Here is a tiny trained network, its code and every weight. The questions are about switching its units off for an input and a target symbol, where a switched-off unit gives its printed mean instead of its output.

import numpy as np


def w(rows, s, z=0):
    codes = np.array(rows[::2]) - 128.0
    scale = np.full(codes.shape[1], s)
    scale[-1] = z or s
    return codes * scale


def norm(h):
    return h / np.sqrt((h * h).mean(-1, keepdims=True) + 1e-5)


def f(y):
    return np.maximum(y, 0)


def softmax(a):
    e = np.exp(a - a.max(-1, keepdims=True))
    return e / e.sum(-1, keepdims=True)


def log_softmax(a):
    a = a - a.max(-1, keepdims=True)
    return a - np.log(np.exp(a).sum(-1, keepdims=True))


def net(x, mask):
    ids = ['Γαβηπτφ'.index(c) for c in x.split()]
    T = len(ids)
    res = E[ids] + P[:T]
    r = norm(res)
    for j in range(2):
        rows = slice(2 * j, 2 * j + 2)
        q, k, v = (r @ M[0][rows].T for M in (Q, K, V))
        z = softmax(np.where(np.tri(T) > 0, q @ k.T / 2**0.5, -1e9)) @ v
        o = O[0][rows]
        res = res + np.where(mask[j], z, o[:, -1]) @ o[:, :-1]
    y = f(norm(res) @ A[0][:, :-1].T + A[0][:, -1])
    res = res + np.where(mask[2:26], y, B[0][:, -1]) @ B[0][:, :-1]
    return log_softmax(norm(res)[-1] @ U[:, :-1].T + U[:, -1])


Q, K, V, O, A, B = {}, {}, {}, {}, {}, {}
E = w([
[112,80,164,132],'Γ',
[129,132,164,131],'α',
[113,113,175,101],'β',
[25,126,120,64],'η',
[145,110,156,120],'π',
[129,172,69,254],'τ',
[85,192,137,54],'φ',
],0.017)
P = w([
[167,136,42,139],'0',
[93,56,232,175],'1',
[125,51,236,195],'2',
[137,52,235,226],'3',
[85,141,149,150],'4',
[64,149,164,134],'5',
[34,139,183,124],'6',
[43,158,189,142],'7',
[18,172,186,136],'8',
[2,164,182,104],'9',
[4,146,198,103],'10',
],0.0077)
Q[0] = w([
[94,142,95,113],'H0',
[151,64,249,91],'H0',
[158,98,203,90],'H1',
[149,169,58,83],'H1',
],0.017)
K[0] = w([
[89,102,151,171],'H0',
[177,99,94,54],'H0',
[215,9,66,86],'H1',
[66,94,196,181],'H1',
],0.012)
V[0] = w([
[49,118,161,118],'H0',
[184,81,158,74],'H0',
[131,249,170,10],'H1',
[86,32,176,78],'H1',
],0.012)
O[0] = w([
[209,76,131,55,147],'H0',
[33,69,171,179,233],'H0',
[164,145,242,248,2],'H1',
[49,17,125,203,203],'H1',
],0.012,0.0039)
A[0] = w([
[90,123,149,167,173],'N0',
[154,88,116,74,135],'N1',
[154,140,122,128,95],'N2',
[44,111,136,114,106],'N3',
[137,109,131,106,140],'N4',
[175,94,137,115,162],'N5',
[94,77,146,104,86],'N6',
[173,112,154,97,185],'N7',
[154,134,125,170,67],'N8',
[70,135,89,170,91],'N9',
[80,108,64,126,17],'N10',
[147,131,147,170,130],'N11',
[91,137,143,156,140],'N12',
[99,149,86,85,142],'N13',
[233,125,3,73,92],'N14',
[83,233,144,123,2],'N15',
[137,111,197,114,197],'N16',
[108,215,135,124,31],'N17',
[128,54,123,123,240],'N18',
[126,96,137,163,140],'N19',
[84,165,101,136,171],'N20',
[64,160,160,98,78],'N21',
[151,129,68,168,89],'N22',
[109,147,139,122,95],'N23',
],0.018,0.0036)
B[0] = w([
[123,198,129,108,201],'N0',
[139,141,63,200,175],'N1',
[60,93,168,142,139],'N2',
[128,75,222,108,244],'N3',
[149,103,117,178,149],'N4',
[143,156,46,126,143],'N5',
[129,105,164,78,209],'N6',
[103,176,124,187,153],'N7',
[82,227,92,84,139],'N8',
[91,228,154,74,187],'N9',
[137,84,182,101,183],'N10',
[71,190,13,113,156],'N11',
[131,156,166,151,179],'N12',
[118,128,128,163,200],'N13',
[57,246,43,141,203],'N14',
[153,6,155,82,178],'N15',
[152,72,67,150,182],'N16',
[183,48,125,125,167],'N17',
[201,43,128,164,216],'N18',
[194,196,59,118,172],'N19',
[143,155,140,2,181],'N20',
[136,99,170,99,192],'N21',
[99,212,79,52,143],'N22',
[102,64,144,66,142],'N23',
],0.0084,0.011)
U = w([
[88,50,49,118,69],'Γ',
[247,122,150,65,72],'α',
[89,94,136,201,128],'β',
[215,72,75,152,149],'η',
[81,161,191,87,48],'π',
[142,159,71,95,253],'τ',
[196,160,162,162,215],'φ',
],0.014,0.0041)

Each question gives the input, a string of symbols that net reads in full, and the target symbol t.
The units are the heads (2 rows each of Q, K, V and O) and the neurons (one row each of A and B). Each row of codes is followed by its name. A weight is (code - 128) times the scale printed after its matrix; where a second scale follows, it is the last column's (O, A, B and U).
mask holds one flag per unit, heads first, then neurons. A switched-off unit (its flag False) gives its mean, the last column of its rows in O or B, instead of its output. The means were averaged over made-up inputs and are rounded, as every weight is.
A unit's drop is (log p(t) with every unit on - log p(t) with that unit switched off) / (log p(t) with every unit on - log p(t) with every unit switched off).
The circuit of an input: a set's keep is (log p(t) with only the set's units on - log p(t) with every unit switched off) / (log p(t) with every unit on - log p(t) with every unit switched off). Starting from the 12 units with the biggest drops (on a tie, the unit counted first), units are removed one at a time, each time the one whose removal leaves the highest keep (on an exact tie, the one counted first), for as long as the keep stays at least 0.8.
circuit, biggest first: the units of the circuit, biggest drop first
unit that matters most: the unit with the biggest drop
heads that matter: for each layer, one digit per head in row order, 1 if its drop is at least 0.15 and else 0, layers parted by /
drop when u is switched off: that unit's drop, to one decimal
input α Γ φ π Γ τ η τ, target τ: unit that matters most -> H0
input Γ α α η π β α, target Γ: heads that matter -> 01
input β φ η α, target β: heads that matter -> 01
input α Γ η π τ π, target α: heads that matter -> 01
input η π π α, target η: heads that matter -> 10
input τ β π φ, target τ: heads that matter -> 11
input β π β η β α, target β: heads that matter -> 01
input τ β η, target τ: circuit, biggest first -> (H1 N14)
input τ π π β α τ β β β, target τ: heads that matter -> 11
input α τ τ α Γ β π π Γ α, target α: heads that matter -> 01
input α τ η α τ τ Γ τ τ τ, target τ: heads that matter -> 00
input α α Γ π, target α: heads that matter -> 11
input β τ Γ τ τ Γ α Γ, target β: drop when H1 is switched off -> 0.7
input φ φ φ η β β, target φ: drop when H1 is switched off -> 0.9
input π α Γ α Γ φ β Γ φ α τ, target φ: circuit, biggest first -> (H1)
input π β Γ α, target π: drop when H0 is switched off -> 3.5
